Below is a small trained network, with its code and all its weights. Each question gives an input and a class and asks what happens when units are switched off, that is, made to give their printed mean instead of their output.

import numpy as np


def w(rows, s, z=0):
    codes = np.array(rows[::2]) - 128.0
    scale = np.full(codes.shape[1], s)
    scale[-1] = z or s
    return codes * scale


def norm(h):
    return h / np.sqrt((h * h).mean(-1, keepdims=True) + 1e-5)


def f(y):
    return y / 2 * (1 + np.tanh(0.7978845608 * (y + 0.044715 * y**3)))


def log_softmax(a):
    a = a - a.max(-1, keepdims=True)
    return a - np.log(np.exp(a).sum(-1, keepdims=True))


def net(x, mask):
    res = np.array(x, float).reshape(1, 7) / 4 @ E
    u = 0
    for l in range(4):
        y = f(norm(res) @ A[l][:, :-1].T + A[l][:, -1])
        res = res + np.where(mask[u : u + 6], y, B[l][:, -1]) @ B[l][:, :-1]
        u += 6
    return log_softmax(norm(res)[-1] @ U[:, :-1].T + U[:, -1])


A, B = {}, {}
E = w([
[128,130,131,131,129],'x0',
[91,95,101,43,217],'x1',
[106,177,4,106,104],'x2',
[245,135,101,172,170],'x3',
[128,128,128,128,128],'x4',
[130,130,129,127,128],'x5',
[128,131,129,128,128],'x6',
],0.0046)
A[0] = w([
[143,132,136,122,221,90],'0.n1',
[175,129,155,134,92,121],'0.n2',
[140,139,167,154,94,251],'0.n3',
[109,109,105,158,142,58],'0.n4',
[80,154,135,2,166,41],'0.n5',
[180,101,108,86,210,55],'0.n6',
],0.0063,0.0018)
B[0] = w([
[117,13,109,119,133,187],'0.n1',
[116,43,109,132,85,182],'0.n2',
[150,55,149,254,82,254],'0.n3',
[134,138,115,85,143,99],'0.n4',
[152,84,101,95,41,233],'0.n5',
[106,69,159,163,139,211],'0.n6',
],0.005,0.002)
A[1] = w([
[112,96,223,130,253,6],'1.n1',
[76,206,73,114,69,161],'1.n2',
[92,91,91,154,46,114],'1.n3',
[106,57,32,181,114,127],'1.n4',
[75,119,113,180,76,129],'1.n5',
[249,236,148,194,162,29],'1.n6',
],0.0049,0.0015)
B[1] = w([
[76,141,1,120,111,213],'1.n1',
[125,5,105,194,152,222],'1.n2',
[103,125,140,160,149,232],'1.n3',
[173,167,175,102,162,247],'1.n4',
[139,137,129,182,187,218],'1.n5',
[147,40,85,103,85,231],'1.n6',
],0.0058,0.0013)
A[2] = w([
[113,189,48,69,197,119],'2.n1',
[202,183,127,161,122,3],'2.n2',
[85,179,96,181,13,214],'2.n3',
[179,122,146,223,90,68],'2.n4',
[2,98,232,102,107,33],'2.n5',
[48,123,139,45,158,152],'2.n6',
],0.0067,0.0018)
B[2] = w([
[223,212,167,136,181,176],'2.n1',
[109,127,75,45,87,137],'2.n2',
[56,104,86,126,253,210],'2.n3',
[111,181,165,21,99,255],'2.n4',
[192,184,177,114,124,222],'2.n5',
[235,123,105,185,36,201],'2.n6',
],0.0053,0.0037)
A[3] = w([
[163,202,13,113,137,90],'3.n1',
[138,82,3,113,69,33],'3.n2',
[143,109,11,118,69,14],'3.n3',
[48,157,70,154,177,3],'3.n4',
[173,98,175,142,78,171],'3.n5',
[69,151,86,136,115,154],'3.n6',
],0.007,0.0022)
B[3] = w([
[85,159,146,65,51,194],'3.n1',
[81,166,185,211,154,196],'3.n2',
[80,149,255,212,144,178],'3.n3',
[220,82,130,72,164,142],'3.n4',
[119,185,37,77,147,253],'3.n5',
[129,61,149,108,173,131],'3.n6',
],0.0072,0.0039)
U = w([
[51,196,210,180,97,1],'0',
[239,148,94,68,70,227],'1',
[112,9,76,163,214,151],'2',
],0.012,0.00096)

Each question gives the input, the list of numbers given to net, and the class t.
The units are the neurons (one row each of A and B). Each row of codes is followed by its name. A weight is (code - 128) times the scale printed after its matrix; where a second scale follows, it is the last column's (A, B and U).
mask holds one flag per neuron, layer by layer. A switched-off neuron (its flag False) gives its mean, the last column of its row in B, instead of its output. The means were averaged over made-up inputs and are rounded, as every weight is.
A unit's drop is (log p(t) with every unit on - log p(t) with that unit switched off) / (log p(t) with every unit on - log p(t) with every unit switched off).
The circuit of an input: a set's keep is (log p(t) with only the set's units on - log p(t) with every unit switched off) / (log p(t) with every unit on - log p(t) with every unit switched off). Starting from the 12 units with the biggest drops (on a tie, the unit counted first), units are removed one at a time, each time the one whose removal leaves the highest keep (on an exact tie, the one counted first), for as long as the keep stays at least 0.8.
circuit, biggest first: the units of the circuit, biggest drop first
k most important neurons: the k neurons with the biggest drops, biggest first
k most important neurons of layer l: the k neurons of layer l with the biggest drops, biggest first
drop of u: that unit's drop, to one decimal
input [5,7,4,1,-6,3,4], class 1: 4 most important neurons : [2.n1, 1.n6, 1.n4, 1.n1]
input [6,-6,5,-1,-7,6,7], class 2: circuit, biggest first : [2.n3]
input [-5,8,-8,-2,1,5,4], class 1: 2 most important neurons : [2.n6, 2.n5]
input [-3,-7,1,-5,-3,2,4], class 2: circuit, biggest first : [2.n3, 3.n4]
input [-8,-6,-7,2,0,4,0], class 1: circuit, biggest first : [3.n3, 3.n5]
input [1,1,5,0,1,-6,2], class 0: 4 most important neurons : [2.n3, 1.n2, 3.n1, 2.n5]
input [7,6,2,2,-5,-8,1], class 1: 4 most important neurons : [2.n1, 1.n4, 1.n2, 0.n3]
input [4,6,0,-6,-5,4,5], class 1: 2 most important neurons : [2.n5, 1.n1]
input [-3,1,8,-3,-6,-6,-1], class 0: 2 most important neurons of layer 1 : [1.n2, 1.n4]
input [0,-1,7,2,-5,-7,-4], class 0: 3 most important neurons : [1.n2, 3.n1, 3.n3]
input [2,7,3,0,-5,4,-2], class 0: 2 most important neurons of layer 2 : [2.n5, 2.n6]
input [7,8,-8,-4,-4,6,0], class 1: 2 most important neurons of layer 2 : [2.n6, 2.n5]
input [-3,-5,5,-7,1,-1,-4], class 2: drop of 3.n1 : 0.0
input [3,2,-1,-6,6,-4,-6], class 1: drop of 2.n5 : 1.2
input [-1,4,8,-1,1,-5,7], class 0: drop of 3.n2 : 0.1
input [-1,2,-8,-6,-4,-4,-3], class 1: drop of 3.n5 : 0.1
input [-1,-6,3,7,6,8,0], class 0: most important neuron of layer 3 : [3.n3]
